Here is a tiny trained network, its code and every weight. The questions are about switching its units off for an input and a class, where a switched-off unit gives its printed mean instead of its output.

import numpy as np


def w(rows, s, z=0):
    codes = np.array(rows[::2]) - 128.0
    scale = np.full(codes.shape[1], s)
    scale[-1] = z or s
    return codes * scale


def f(y):
    return y / 2 * (1 + np.tanh(0.7978845608 * (y + 0.044715 * y**3)))


def log_softmax(a):
    a = a - a.max(-1, keepdims=True)
    return a - np.log(np.exp(a).sum(-1, keepdims=True))


def net(x, mask):
    res = np.array(x, float).reshape(1, 6) / 4 @ E
    y = f(res @ A[0][:, :-1].T + A[0][:, -1])
    res = res + np.where(mask, y, B[0][:, -1]) @ B[0][:, :-1]
    return log_softmax(res[-1] @ U[:, :-1].T + U[:, -1])


A, B = {}, {}
E = w([
[35,106,144,181,90,127,112,115,118,101],'x0',
[93,67,118,143,143,166,102,141,98,129],'x1',
[160,98,158,150,213,170,113,109,141,109],'x2',
[73,110,254,11,180,108,198,81,101,182],'x3',
[25,169,66,169,205,200,239,163,168,171],'x4',
[138,156,128,170,96,114,185,95,58,94],'x5',
],0.0083)
A[0] = w([
[57,246,97,144,172,218,157,154,149,172,78],'neuron 0',
[186,174,179,127,163,148,83,114,98,131,68],'neuron 1',
[133,184,121,157,86,193,108,185,138,94,179],'neuron 2',
[118,66,177,122,157,113,191,107,102,189,5],'neuron 3',
[81,133,180,19,136,191,154,97,70,111,41],'neuron 4',
[120,147,75,176,98,144,165,126,68,45,202],'neuron 5',
[63,107,161,87,154,109,91,176,222,135,163],'neuron 6',
[173,119,99,197,94,166,82,198,255,147,170],'neuron 7',
[123,180,37,173,127,182,86,150,98,112,41],'neuron 8',
[83,107,223,69,157,111,191,173,93,164,26],'neuron 9',
[173,192,148,191,154,87,219,49,21,116,188],'neuron 10',
[52,195,86,167,185,157,186,141,168,154,60],'neuron 11',
[148,95,170,113,52,120,69,103,75,161,116],'neuron 12',
[83,151,87,135,134,225,212,138,107,194,53],'neuron 13',
[151,149,119,177,178,163,143,127,92,66,18],'neuron 14',
],0.0064,0.0024)
B[0] = w([
[245,22,121,100,50,183,56,162,137,52,255],'neuron 0',
[168,156,141,153,98,124,96,99,125,150,157],'neuron 1',
[92,148,101,167,184,118,163,65,115,65,179],'neuron 2',
[131,105,70,125,89,44,130,204,118,121,194],'neuron 3',
[46,179,156,150,189,60,171,173,103,137,222],'neuron 4',
[76,138,95,158,187,123,156,84,108,183,189],'neuron 5',
[107,175,9,202,142,176,191,56,65,161,203],'neuron 6',
[36,148,85,137,254,148,171,141,98,89,238],'neuron 7',
[154,194,141,159,195,42,106,146,166,51,189],'neuron 8',
[6,132,77,69,189,67,226,150,102,88,244],'neuron 9',
[114,119,60,231,123,144,152,86,135,186,211],'neuron 10',
[128,117,193,139,92,233,67,127,192,19,249],'neuron 11',
[212,60,170,98,103,192,180,146,131,113,189],'neuron 12',
[187,68,178,167,137,195,107,145,237,78,232],'neuron 13',
[15,62,168,143,143,146,153,132,85,122,140],'neuron 14',
],0.0059,0.0066)
U = w([
[71,155,91,165,200,66,156,135,95,167,57],'0',
[183,75,238,139,2,221,100,135,141,126,29],'1',
[95,127,93,188,136,182,151,73,106,247,252],'2',
],0.0064,0.0015)

Each question gives the input, the list of numbers given to net, and the class t.
The units are the neurons (one row each of A and B). Each row of codes is followed by its name. A weight is (code - 128) times the scale printed after its matrix; where a second scale follows, it is the last column's (A, B and U).
mask holds one flag per neuron, in row order. A switched-off neuron (its flag False) gives its mean, the last column of its row in B, instead of its output. The means were averaged over made-up inputs and are rounded, as every weight is.
A unit's drop is (log p(t) with every unit on - log p(t) with that unit switched off) / (log p(t) with every unit on - log p(t) with every unit switched off).
The circuit of an input: a set's keep is (log p(t) with only the set's units on - log p(t) with every unit switched off) / (log p(t) with every unit on - log p(t) with every unit switched off). Starting from the 12 units with the biggest drops (on a tie, the unit counted first), units are removed one at a time, each time the one whose removal leaves the highest keep (on an exact tie, the one counted first), for as long as the keep stays at least 0.8.
circuit, biggest first: the units of the circuit, biggest drop first
most important unit: the unit with the biggest drop
k most important neurons: the k neurons with the biggest drops, biggest first
drop when u is switched off: that unit's drop, to one decimal
input [-2,-7,6,1,-4,8], class 2: most important unit	neuron 10
input [-4,-3,-5,4,6,-3], class 1: circuit, biggest first	(neuron 0; neuron 11)
input [8,0,-2,-6,8,-5], class 1: 3 most important neurons	(neuron 0; neuron 11; neuron 13)
input [-8,8,4,-6,-3,5], class 0: circuit, biggest first	(neuron 8; neuron 0)
input [0,4,-6,4,-5,-8], class 2: 4 most important neurons	(neuron 6; neuron 0; neuron 11; neuron 13)
input [-6,-4,-2,2,-2,8], class 2: circuit, biggest first	(neuron 10; neuron 8)
input [-4,1,0,-6,-5,-3], class 0: 2 most important neurons	(neuron 7; neuron 0)
input [7,-2,-8,-5,-6,-8], class 2: 3 most important neurons	(neuron 7; neuron 0; neuron 11)
input [-4,-7,5,-2,-5,7], class 2: 4 most important neurons	(neuron 10; neuron 0; neuron 11; neuron 13)
input [-1,3,-5,-4,-6,-8], class 2: 2 most important neurons	(neuron 7; neuron 0)
input [-8,-6,-7,8,-7,3], class 0: 4 most important neurons	(neuron 9; neuron 4; neuron 0; neuron 11)
input [-3,-8,8,-7,8,4], class 1: 3 most important neurons	(neuron 0; neuron 11; neuron 13)
input [-6,1,-4,-4,7,4], class 1: drop when neuron 0 is switched off	0.3
input [-6,-2,-1,-6,8,-4], class 1: drop when neuron 13 is switched off	0.1
input [8,0,-2,-3,-7,-8], class 2: drop when neuron 0 is switched off	1.2
input [1,-7,3,2,3,-2], class 1: most important unit	neuron 7
